Here is a tiny trained network, its code and every weight. The questions are about switching its units off for an input and a target symbol, where a switched-off unit gives its printed mean instead of its output.

import numpy as np


def w(rows, s, z=0):
    codes = np.array(rows[::2]) - 128.0
    scale = np.full(codes.shape[1], s)
    scale[-1] = z or s
    return codes * scale


def norm(h):
    return h / np.sqrt((h * h).mean(-1, keepdims=True) + 1e-5)


def f(y):
    return np.maximum(y, 0)


def softmax(a):
    e = np.exp(a - a.max(-1, keepdims=True))
    return e / e.sum(-1, keepdims=True)


def log_softmax(a):
    a = a - a.max(-1, keepdims=True)
    return a - np.log(np.exp(a).sum(-1, keepdims=True))


def net(x, mask):
    ids = ['αβδεμξπσψω'.index(c) for c in x.split()]
    T = len(ids)
    res = E[ids] + P[:T]
    u = 0
    for l in range(2):
        q, k, v = (norm(res) @ M[l].T for M in (Q, K, V))
        z = softmax(np.where(np.tri(T) > 0, q @ k.T / 3**0.5, -1e9)) @ v
        res = res + np.where(mask[u], z, O[l][:, -1]) @ O[l][:, :-1]
        u += 1
        y = f(norm(res) @ A[l][:, :-1].T + A[l][:, -1])
        res = res + np.where(mask[u : u + 4], y, B[l][:, -1]) @ B[l][:, :-1]
        u += 4
    return log_softmax(norm(res)[-1] @ U[:, :-1].T + U[:, -1])


Q, K, V, O, A, B = {}, {}, {}, {}, {}, {}
E = w([
[154,103,132,120],'α',
[114,139,207,103],'β',
[112,76,130,33],'δ',
[128,58,87,164],'ε',
[83,58,84,113],'μ',
[118,76,186,167],'ξ',
[245,92,177,80],'π',
[105,79,119,79],'σ',
[67,76,132,114],'ψ',
[117,55,149,144],'ω',
],0.012)
P = w([
[115,144,137,147],'0',
[91,80,125,158],'1',
[96,135,92,113],'2',
[181,50,210,87],'3',
[95,65,117,158],'4',
[178,166,112,91],'5',
[193,36,166,55],'6',
[95,69,118,158],'7',
[144,254,23,43],'8',
[195,23,154,55],'9',
[97,72,116,156],'10',
[83,178,154,210],'11',
[180,56,218,82],'12',
],0.0095)
Q[0] = w([
[81,76,35,238],'L0H1',
[21,95,29,95],'L0H1',
[120,2,59,137],'L0H1',
],0.0059)
K[0] = w([
[128,22,26,172],'L0H1',
[147,137,2,92],'L0H1',
[63,30,121,126],'L0H1',
],0.0069)
V[0] = w([
[108,67,254,171],'L0H1',
[93,91,97,126],'L0H1',
[197,198,193,159],'L0H1',
],0.0065)
O[0] = w([
[143,103,104,99,201],'L0H1',
[190,254,136,128,191],'L0H1',
[125,81,96,180,3],'L0H1',
],0.0081,0.0053)
A[0] = w([
[195,118,192,152,79],'L0N1',
[23,103,81,231,6],'L0N2',
[61,85,253,185,207],'L0N3',
[148,64,43,30,134],'L0N4',
],0.0068,0.0027)
B[0] = w([
[88,254,161,101,170],'L0N1',
[120,199,171,96,141],'L0N2',
[160,110,50,57,188],'L0N3',
[95,181,171,142,254],'L0N4',
],0.0088,0.0059)
Q[1] = w([
[84,180,149,176],'L1H1',
[53,154,137,172],'L1H1',
[145,61,245,160],'L1H1',
],0.012)
K[1] = w([
[107,173,179,135],'L1H1',
[81,189,155,126],'L1H1',
[127,121,135,250],'L1H1',
],0.018)
V[1] = w([
[182,165,28,161],'L1H1',
[180,1,88,126],'L1H1',
[69,88,172,169],'L1H1',
],0.007)
O[1] = w([
[205,38,127,248,13],'L1H1',
[136,123,24,2,3],'L1H1',
[29,157,10,175,50],'L1H1',
],0.0066,0.0026)
A[1] = w([
[177,222,101,155,131],'L1N1',
[87,165,69,140,174],'L1N2',
[150,7,138,134,223],'L1N3',
[92,131,134,195,255],'L1N4',
],0.013,0.0034)
B[1] = w([
[254,196,73,53,254],'L1N1',
[190,152,143,196,187],'L1N2',
[186,87,162,248,221],'L1N3',
[161,52,35,124,236],'L1N4',
],0.0092,0.0036)
U = w([
[75,119,11,47,196],'α',
[157,21,111,107,84],'β',
[38,97,141,192,253],'δ',
[176,34,114,254,210],'ε',
[198,220,173,170,109],'μ',
[181,40,74,127,90],'ξ',
[140,87,117,80,100],'π',
[154,114,175,123,73],'σ',
[47,104,202,137,136],'ψ',
[83,97,179,116,88],'ω',
],0.0083,0.0042)

Each question gives the input, a string of symbols that net reads in full, and the target symbol t.
The units are the heads (3 rows each of Q, K, V and O) and the neurons (one row each of A and B). Each row of codes is followed by its name. A weight is (code - 128) times the scale printed after its matrix; where a second scale follows, it is the last column's (O, A, B and U).
mask holds one flag per unit, layer by layer, with each layer's heads first. A switched-off unit (its flag False) gives its mean, the last column of its rows in O or B, instead of its output. The means were averaged over made-up inputs and are rounded, as every weight is.
A unit's drop is (log p(t) with every unit on - log p(t) with that unit switched off) / (log p(t) with every unit on - log p(t) with every unit switched off).
The circuit of an input: a set's keep is (log p(t) with only the set's units on - log p(t) with every unit switched off) / (log p(t) with every unit on - log p(t) with every unit switched off). Starting from all 10 units, units are removed one at a time, each time the one whose removal leaves the highest keep (on an exact tie, the one counted first), for as long as the keep stays at least 0.8.
circuit, biggest first: the units of the circuit, biggest drop first
unit that matters most: the unit with the biggest drop
k most important neurons: the k neurons with the biggest drops, biggest first
k most important neurons of layer l: the k neurons of layer l with the biggest drops, biggest first
input α ω ε σ π π σ σ, target ψ: unit that matters most : L0N4
input α α π α, target α: circuit, biggest first : (L1H1; L0H1; L0N3)
input ε β ξ α α ε β ω ω π α σ, target α: 2 most important neurons of layer 0 : (L0N3; L0N4)
input ε μ σ α α μ μ α π ε, target ε: circuit, biggest first : (L1H1; L0N4; L1N3; L0N1)
input ε ε μ μ, target ε: 2 most important neurons : (L0N4; L1N3)
input ε μ ε α μ ε α ω ε π, target ε: 2 most important neurons of layer 1 : (L1N3; L1N1)
input α σ α ε ε α ε β ψ ω, target α: circuit, biggest first : (L1H1; L0H1; L0N3)
input α ψ α ξ ψ, target α: 2 most important neurons of layer 0 : (L0N3; L0N4)
input ε α α δ, target ε: circuit, biggest first : (L1H1; L1N3; L0N1)
input ε α α ω, target ε: circuit, biggest first : (L1H1; L1N3)
input α ε ε μ α ξ μ ε ε β, target α: circuit, biggest first : (L1H1; L0H1; L0N3)
input ε μ α α σ α ξ β α ε, target ε: circuit, biggest first : (L0N4; L1H1; L1N3; L0N1)
input ε σ ε ξ, target ε: circuit, biggest first : (L1H1; L1N3; L0N4)
input ε δ α α α μ ψ, target ε: circuit, biggest first : (L1H1; L0N1; L1N3)
input ε α α ε α ω α ξ ε ε μ ε α, target ε: 3 most important neurons of layer 0 : (L0N4; L0N1; L0N3)
input ε σ δ ω α μ μ π α σ α ψ σ, target ε: circuit, biggest first : (L1H1; L0N4; L0N1; L1N3)
input ε ω ε σ ξ π α α α α ε μ μ, target ε: circuit, biggest first : (L1H1; L0H1; L0N1; L1N3)
input ε α α β π α α, target ε: 3 most important neurons : (L0N4; L1N3; L0N1)
input δ μ μ ε μ α μ σ, target ψ: unit that matters most : L1N1
input ε β π ξ σ α ε ε ξ ξ, target ε: 3 most important neurons : (L0N4; L0N1; L1N3)
input δ β α π ω α ψ μ β ω α ω, target α: unit that matters most : L0N3
input π β σ ψ ξ ξ, target α: circuit, biggest first : (L1H1; L0H1)
input ε α α α μ α β ε α ψ, target ε: circuit, biggest first : (L0H1; L1H1; L0N1; L1N3)
input α α α ψ α ω α β α ε, target α: circuit, biggest first : (L1H1; L0H1; L0N4; L0N1)
input α α α μ, target α: 3 most important neurons : (L0N1; L0N4; L0N3)
input α α α σ μ, target δ: 2 most important neurons of layer 1 : (L1N1; L1N4)
input α ε σ μ ω α ε μ ω ε ψ μ α, target α: most important neuron : (L0N1)
input ε β ψ σ α α β, target ε: circuit, biggest first : (L0H1; L1H1; L0N4; L1N3)
input ε ε β ε α α α π α δ α π δ, target ε: 3 most important neurons : (L0N4; L0N1; L1N3)
